Here is a tiny trained network, its code and every weight. The questions are about switching its units off for an input and a class, where a switched-off unit gives its printed mean instead of its output.

import numpy as np


def w(rows, s, z=0):
    codes = np.array(rows[::2]) - 128.0
    scale = np.full(codes.shape[1], s)
    scale[-1] = z or s
    return codes * scale


def f(y):
    return y / 2 * (1 + np.tanh(0.7978845608 * (y + 0.044715 * y**3)))


def log_softmax(a):
    a = a - a.max(-1, keepdims=True)
    return a - np.log(np.exp(a).sum(-1, keepdims=True))


def net(x, mask):
    res = np.array(x, float).reshape(1, 5) / 4 @ E
    y = f(res @ A[0][:, :-1].T + A[0][:, -1])
    res = res + np.where(mask, y, B[0][:, -1]) @ B[0][:, :-1]
    return log_softmax(res[-1] @ U[:, :-1].T + U[:, -1])


A, B = {}, {}
E = w([
[226,239,201,118,73],'x0',
[186,159,252,2,196],'x1',
[42,71,84,6,67],'x2',
[216,226,107,88,35],'x3',
[204,42,208,142,64],'x4',
],0.0051)
A[0] = w([
[119,74,171,58,150,225],'neuron 1',
[143,171,115,69,157,195],'neuron 2',
[128,132,152,132,83,100],'neuron 3',
[165,157,60,127,105,119],'neuron 4',
[86,117,101,128,137,174],'neuron 5',
[125,149,113,96,82,178],'neuron 6',
[133,90,155,155,80,253],'neuron 7',
[110,162,119,177,165,143],'neuron 8',
[182,108,148,113,78,111],'neuron 9',
[74,155,90,123,116,165],'neuron 10',
[155,153,106,104,142,181],'neuron 11',
[147,162,131,148,161,205],'neuron 12',
[104,87,155,97,102,198],'neuron 13',
[102,162,128,175,158,85],'neuron 14',
[122,125,94,173,129,170],'neuron 15',
[135,110,160,110,204,216],'neuron 16',
[85,165,119,143,157,95],'neuron 17',
[138,143,141,143,181,102],'neuron 18',
[138,150,130,128,111,116],'neuron 19',
[151,157,174,113,128,121],'neuron 20',
[137,155,145,115,249,235],'neuron 21',
[121,143,136,148,135,156],'neuron 22',
],0.015,0.0046)
B[0] = w([
[134,89,156,135,78,253],'neuron 1',
[42,192,177,173,99,199],'neuron 2',
[205,159,51,80,119,149],'neuron 3',
[128,134,163,142,90,184],'neuron 4',
[147,78,95,100,112,197],'neuron 5',
[73,176,63,134,54,191],'neuron 6',
[156,2,160,120,126,245],'neuron 7',
[140,126,110,134,188,192],'neuron 8',
[186,126,81,110,101,202],'neuron 9',
[151,123,45,79,87,196],'neuron 10',
[72,180,202,174,134,165],'neuron 11',
[72,140,128,171,196,196],'neuron 12',
[126,86,139,55,102,203],'neuron 13',
[145,125,95,134,141,165],'neuron 14',
[196,73,153,74,204,204],'neuron 15',
[64,86,180,160,107,226],'neuron 16',
[173,172,43,119,121,155],'neuron 17',
[140,155,118,149,137,155],'neuron 18',
[120,145,98,113,174,142],'neuron 19',
[107,129,118,119,149,185],'neuron 20',
[114,65,138,234,154,254],'neuron 21',
[135,136,196,206,108,149],'neuron 22',
],0.0074,0.0064)
U = w([
[54,240,98,191,118,16],'0',
[142,98,99,134,204,85],'1',
[111,106,87,91,2,109],'2',
[58,77,204,199,111,250],'3',
],0.0084,0.0022)

Each question gives the input, the list of numbers given to net, and the class t.
The units are the neurons (one row each of A and B). Each row of codes is followed by its name. A weight is (code - 128) times the scale printed after its matrix; where a second scale follows, it is the last column's (A, B and U).
mask holds one flag per neuron, in row order. A switched-off neuron (its flag False) gives its mean, the last column of its row in B, instead of its output. The means were averaged over made-up inputs and are rounded, as every weight is.
A unit's drop is (log p(t) with every unit on - log p(t) with that unit switched off) / (log p(t) with every unit on - log p(t) with every unit switched off).
The circuit of an input: a set's keep is (log p(t) with only the set's units on - log p(t) with every unit switched off) / (log p(t) with every unit on - log p(t) with every unit switched off). Starting from the 12 units with the biggest drops (on a tie, the unit counted first), units are removed one at a time, each time the one whose removal leaves the highest keep (on an exact tie, the one counted first), for as long as the keep stays at least 0.8.
circuit, biggest first: the units of the circuit, biggest drop first
drop of u: that unit's drop, to one decimal
input [1,7,1,6,-5], class 0: circuit, biggest first -> [neuron 7; neuron 2]
input [4,-6,5,-8,-8], class 2: circuit, biggest first -> [neuron 10]
input [-3,0,-4,3,-6], class 0: circuit, biggest first -> [neuron 7; neuron 1]
input [-6,4,0,3,-7], class 0: circuit, biggest first -> [neuron 7; neuron 2]
input [4,-8,-6,2,-4], class 1: circuit, biggest first -> [neuron 15; neuron 8]
input [6,-1,-8,-2,8], class 1: circuit, biggest first -> [neuron 9; neuron 2; neuron 1]
input [-2,-7,3,-5,6], class 2: circuit, biggest first -> [neuron 21; neuron 12]
input [0,-7,0,-5,5], class 1: circuit, biggest first -> [neuron 15; neuron 16; neuron 1]
input [5,-3,-4,5,-4], class 0: drop of neuron 15 -> 0.0
input [-8,-5,0,-7,-1], class 1: drop of neuron 15 -> 0.2
input [-6,-4,7,-6,-2], class 2: drop of neuron 10 -> 0.1
